In the rows, 128 means zero.
[131 108 142 138 133 141 106 152 168 125  76 132 133 149 130 129 122 129
 142 130 134 130 131 106 126 174 113 171 128 131 111 124 106 125 122 137
 117 119  76 121 125 138 169 141 137 125 129 128 122 135  84 126 115 125
 126 116 121 152 136 108 127 129 108 141 141 111 133 141 109 122 132 116
 110 112 135 124 119 192 125 140 128 137 129  96 214 131 127 118 138 136
 137 130 116 138 164 110 132 133 126 134 149 122  94 108 139 164 114 252
 150 136 139 185 198] -> <12>
[131  99 143 137 134 140 114 152 175 121  88 131 117 152 131 131 131 143
 154 127 148 130 144 114 126 162 113 151 123 131 112 129 105 126 129 125
 105 123  90  54 141 134 160 133 142 125 117 124 124 140 106 130 122 126
 122 122 118 127 138 106 126 123 115 152 141  99 136 138 111 128 133 119
 121 105 133 132 126 123 128 147 138 137 132 104 202 130 123 118 128 134
 128 123 109 135 160 110 139 128 124 131 139 131  88 101 140 161 109 248
 128 143 133 183 205] -> <12>
[124 106 135 130 135 139 108 155 158 125  85 127 129 147 129 130 121 141
 137 129 134 114 142 104 126 166 104 157 123 132 113 125  97 126 129 132
 112 117  76 135 133 136 162 131 140 119 119 121 123 125  70 127 107 135
 114 122 116 126 143 115 129 124 101 130 141 104 130 141 105 126 134 124
 114 103 127 122 130 115 130 148 125 136 128  90 209 121 123 117 133 126
 129 130 113 129 179 109 144 131 123 148 144 121  86 111 134 152 110 252
 142 136 135 184 205] -> <12>
[143 115 131 141 119 127 120 152 137 113  71 120 127 142 135 134 127 134
 147 124 126 125 120 111 121 168 100 144 115 134 128 109 112 125 126 134
 119 108 101 140 133 143 147 118 133 123 123 136 127 128  77 116 127 125
 125 120 133 125 129 109 130 130 134 143 149 117 127 138 119 111 108 125
  97  99 141 115 119 126 127 152  98 150 126 108 104 127 128 118 127 139
 135 129 119 136 153 110 121 135 112 115 129 127 118 109 149 130 132 203
 167 137 132 189 160] -> <6>
[129 123 138 150 130 148 117 160 142 118  85 118 131 149 135 132 115 141
 141 129 124 132 128 109 128 169 101 149 107 135 127 126 107 113 125 130
 114 131 106 130 151 148 145 134 132 131 123 125 121 130  79 117 115 121
 132 124 133 126 136 106 127 129 135 135 157 110 144 140 108 122 118 130
  94 104 134 136 122 125 130 158 116 145 130 100  92 130 128 110 134 134
 135 130 112 133 171  98 132 129 123 146 138 124 106 115 146 145 127 212
 153 137 122 186 200] -> <6>
[125  91 153 153 137 139 115 179 170 134  83 129 130 174  97 121 114 145
 160 123 128 133 137 143 130 178 101 165 125 130 111 108  67 133 126 135
  97 135  92 127 140 122 180 116 139 124 113 114 126 158  72 126 117 107
 157  67 135 129 147  57 121 134 128 158 117  92 155 134 118 110 157 128
  82 102 137 136 104 123 132 119 129 139 120  91 252 132 132 113 117 147
 109 118 126 140 126  95 123 135 117 133 155 132  49  84 177 159  91 252
 149 146 139 252 226] -> <12>
[128  90 147 151 135 137 112 184 165 125  68 137 158 172 111 126 113 145
 151 119 129 129 134 135 120 180  99 162 110 133 116 108  72 133 127 140
  94 123  78 126 139 121 182 134 141 127 109 115 139 144  67 132 115 109
 136  82 135 128 145  85 124 132 125 150 128  96 152 143 107 112 153 129
  94  97 134 130 121 117 121 133 130 142 126  83 252 135 130 108 140 144
 118 121 103 136 152  94 132 150 120 142 162 131  55  88 166 154  95 252
 147 142 138 244 246] -> <12>
[138 108 138 150 130 137 119 161 157 123  58 132 136 154 136 135 123 139
 143 129 133 130 127 108 127 173  98 151 122 132 117 116 105 122 123 139
 108 136  69 136 132 132 160 116 136 122 139 139 126 117  69 129 121 130
 116 118 131 126 135  96 124 124 123 148 151 110 134 147 130 119 114 113
 102  98 135 122 116 120 118 146 107 149 129  96 159 133 116 118 125 153
 130 127 104 182 163  96 125 129 115 119 157 122  94 103 153 143 120 252
 158 140 135 193 197] -> <6>
[129  90 135 143 140 143 111 157 158 126  87 125 133 153 137 141 120 130
 142 125 135 125 128 108 122 183 102 164 122 135 110 133  99 128 129 134
 105 127  79 139 136 139 163 133 138 123 118 122 116 134  80 130 112 126
 132 116 114 121 140 101 132 131 105 133 147  96 143 146 105 129 132 122
 108 102 132 154 127 112 127 147 124 134 132  91 183 123 123 104 147 142
 127 126 100 135 194 101 143 141 120 159 145 123  70 103 144 175  99 252
 132 138 134 203 233] -> <12>
[131 121 143 149 129 141 127 171 145 117  72 122 124 144 128 135 123 141
 138 123 114 124 130 117 122 170  85 141 114 133 132  90 111 120 130 139
 121 108  93 141 135 151 156 139 137 118 124 135 125 129  77 127 117 133
 113 124 128 127 129 114 133 129 151 130 152 125 128 132 109 129 109 138
  81  93 147 102 110 133 129 153 120 157 118 105 103 122 121 117 137 127
 138 124 133 127 158 101 133 135 110 131 142 123 131 103 135 120 131 162
 168 148 134 175 176] -> <6>
[132 110 131 139 132 140 105 163 148 128  72 124 130 153 127 128 126 135
 146 119 126 123 124 125 127 169  96 154 118 126 119 118 102 121 125 134
 114 122  93 130 132 130 153 111 133 121 121 143 119 136  92 125 115 123
 121 100 131 130 123  92 135 126 128 143 141 117 131 140 121 116 119 100
  98 102 138 122 124 126 125 149 115 147 101 105 149 133 138 113 131 135
 133 131 149 133 148 102 129 129 119 125 158 127 112 103 151 134 124 229
 167 148 131 194 180] -> <6>
[138 119 138 144 125 137 115 159 157 119  67 131 132 158 133 127 128 136
 131 121 126 127 127 111 127 155  95 134 126 122 125 113 114 120 126 134
 119 114  91 137 135 141 145 133 130 122 126 133 136 120  88 124 117 120
 117 120 132 128 120 115 128 116 125 142 148 115 126 139 122 124 109 125
 102  92 138 117 119 125 129 144 110 148 123  87 135 135 124 111 120 132
 148 143 125 139 149 105 133 126 108 116 135 127 116 113 154 135 133 197
 161 137 131 172 164] -> <6>
[132 123 152 162 126 136 107 173 159 118  83 133 134 160 112 130 113 143
 142 121 114 119 127 115 143 151  95 131 121 138 124 119 105 121 133 133
 115 120 107 137 136 133 174 120 137 126 130 133 133 131  84 131 118 122
 103 118 124 129 122 121 124 130 134 140 137 149 107 132 104 124 119 138
 136  87 143  98 107 112 128 147 126 147 127 100 184 133 135 130 115 137
 143 124 136 127 138 102 128 121  98 135 147 129 132  93 138 118 138 191
 174 140 130 167 173] -> <6>
[133 114 138 140 125 137 112 158 152 120  99 120 136 145 126 131 114 140
 134 118 130 121 131 122 127 153 106 133 122 129 130 117 110 130 125 131
 121 152 112 131 135 129 147 133 129 129 120 125 126 135  97 132 116 118
 127 111 129 127 132 108 119 128 137 137 131 119 132 137 116 126 123 132
 106 112 132 131 115 122 128 136 126 143 127 108 154 120 125 118 136 138
 137 141  96 132 154 112 132 130 125 134 142 120 105  95 145 137 121 192
 140 140 124 178 175] -> <12>
[135 128 140 145 129 138 124 169 138 125  81 115 132 160 127 135 117 136
 137 123 107 126 133 105 125 160  97 140 118 136 134 121 110 112 120 119
 117 120 122 132 128 139 148 129 132 119 120 131 124 129  85 121 111 126
 132 125 134 133 132 124 122 131 156 131 144 124 137 129 107 124 105 136
  91 107 137 129 117 132 129 161 117 144 124 110  74 138 130 115 151 133
 138 124 131 127 162  98 127 134 117 137 138 126 126 110 140 128 125 151
 150 136 126 177 176] -> <6>
[130  99 154 143 144 142 104 175 174 127  95 151 133 168 118 129 115 143
 145 125 126 119 133 131 124 168 104 140 126 125 108 117  91 133 120 142
 103 130  58 130 136 124 183 124 131 120 125 127 130 133  67 128 117 122
 110  93 118 123 127  89 129 122 108 154 128 109 118 144 116 103 149 129
 102  84 143 114 108 122 133 124 130 140 133  83 252 128 127 127 108 139
 122 128 114 134 141 102 142 117 106 106 161 125  85  87 154 138 112 252
 181 142 128 223 208] -> <12>
[134 121 138 144 125 137 111 158 148 112  74 126 133 150 138 135 124 141
 133 123 124 128 125 122 133 158  96 136 126 130 124 116 126 119 132 132
 119 119  79 132   4 143 154 118 126 119 133 143 129 116  84 124 128 129
 107 131 126 136 123 114 129 123 125 147 151 122 119 135 123 126 100   4
 102  95 134 113 112 131 121 145 107 145 130 104 166 134 130 113 121 131
 136 129  96 136 151 110 123 121 109 122 150 122 137 112 142 130 137 211
 176 135 103 153 165] -> <6>
[132 106 140 141 127 137 109 141 154 114  68 120 137 156 137 137 128 129
 146 129 131 126 116  91 121 174 108 153 125 130 105 126 117 128 131 140
 107 115  49 126 133 124 161 123 137 120 119 133 119 119  76 124 111 119
 113 117 117 127 133 100 132 119 104 143 152  99 126 144 128 130 123 115
 110 103 129 122 127 123 123 142  98 142 136  75 212 131 127 116 113 137
 133 131 101 132 165 110 138 126 121 125 145 119  85 108 142 153 118 252
 155 142 136 200 198] -> <12>
[134 127 142 148 126 129 123 166 156 124  89 123 124 163  99 133 122 136
 145 130 111 132 128 130 126 145 100 140 110 141 127 110  97 125 126 129
 130 117 123 128 117 127 153 130 131 125 124 148 130 140  84 141 108 113
 133  98 140 125 128 101 130 121 160 156 125 127 129 136 127 116 121 142
  89  95 144 118 102 130 119 128 118 147 118 112 153 130 131 125 120 138
 129 127 135 134 121 104 122 123 126 119 138 126 125 105 156 109 137 161
 165 156 122 197 166] -> <6>
[121 100 137 139 133 137  98 158 163 130  78 113 106 151 140 129 116 144
 152 114 140 125 126 107 138 177 110 165 124 131 109 129 105 137 122 145
 103 125  53 130 134 128 170 136 138 121 116 138 124 129  73 128 113 128
 106 124 108 131 140 105 135 117  97 136 143  96 128 144 104 137 138 107
 116 104 126 122 117 109 129 135 130 130 141  90 252 113 127 105 129 135
 131 124  99 136 180 107 144 136 102 154 148 121  59  96 136 171 108 252
 141 131 133 203 231] -> <12>
[132 117 136 150 108 138 133 154 159 114  66 116 129 156 139 131 123 139
 135 121 114 130 129 112 126 174  95 148 115 132 118 113 105 119 117 143
 119 108  84 137 141 136 153  94 131 115 122 129 123 122  75 126 118 127
 129 125 127 123 134 103 127 114 124 152 154 111 136 134 122 120 107 110
 106  98 137 132 115 120 128 149 100 154 129 103 136 128 124 135 128 137
 137 127 111 125 158 105 139 131 120 125 144 127 107 108 150 144 121 226
 137 137 129 195 184] -> <6>
[129 118 138 145 132 100 113 167 167 128  92 129 128 151 117 134 115 136
 139 121 121 125 134 126 129 152  97 139 115 133 125 121  93 123 129 128
 121 125 121 129 122 135 151 130 139 127 121 130 136 130  91 121 120 119
 136 114 133 129 129 110 125 133 146 147 133 121 137 144 123 113 119 135
  97 100 139 125 116 129 130 143 124 146 132 111 141 123 125 118 130 132
 133 128 128 124 135 106 132 138 125 123 150 128 108 108 150 132 122 182
 143 139 129 189 189] -> <6>
[ 94  96 142 142 128 144 117 150 160 139  81 136 134 158 128 127 118 144
 148 122 151 125 127 116  77 169 122 172 129 130 107 125  95 133 127 143
 103 127  66 133 138 141 168 127 142 120  74 124 127 109  80 115 119 113
 146 105 101 133 142  86 119 126 104 145 130  92 153 149 130 127 156 105
 113 113 132 137 131 132 118 127 123 130 128  90 252 130 129 113 119 139
 115 128  99 140 155 104 136 138 120 142 153 129  47 108 157 170  91 252
 137 130 140 217 219] -> <12>
[131 124 132 145 125 140 118 144 139 112  70 118 130 146 178 133 136 136
 135 104 132 131 113 110 126 168 101 138 127 141 123 128 129 115 135 131
 122 117  64 128 133 150 159 113 135 120 127 136 120 106  75 125 116 131
 117 127 123 128 125 101 117 130 112 142 158 115 121 138 137 116 105 117
 116 103 138 117 120 124 125 143  93 147 129 103 117 137 125 114 119 136
 135 129 110 132 152 110 122 129 102  98 149 122 116 120 151 131 138 221
 163 135 123 169 155] -> <6>
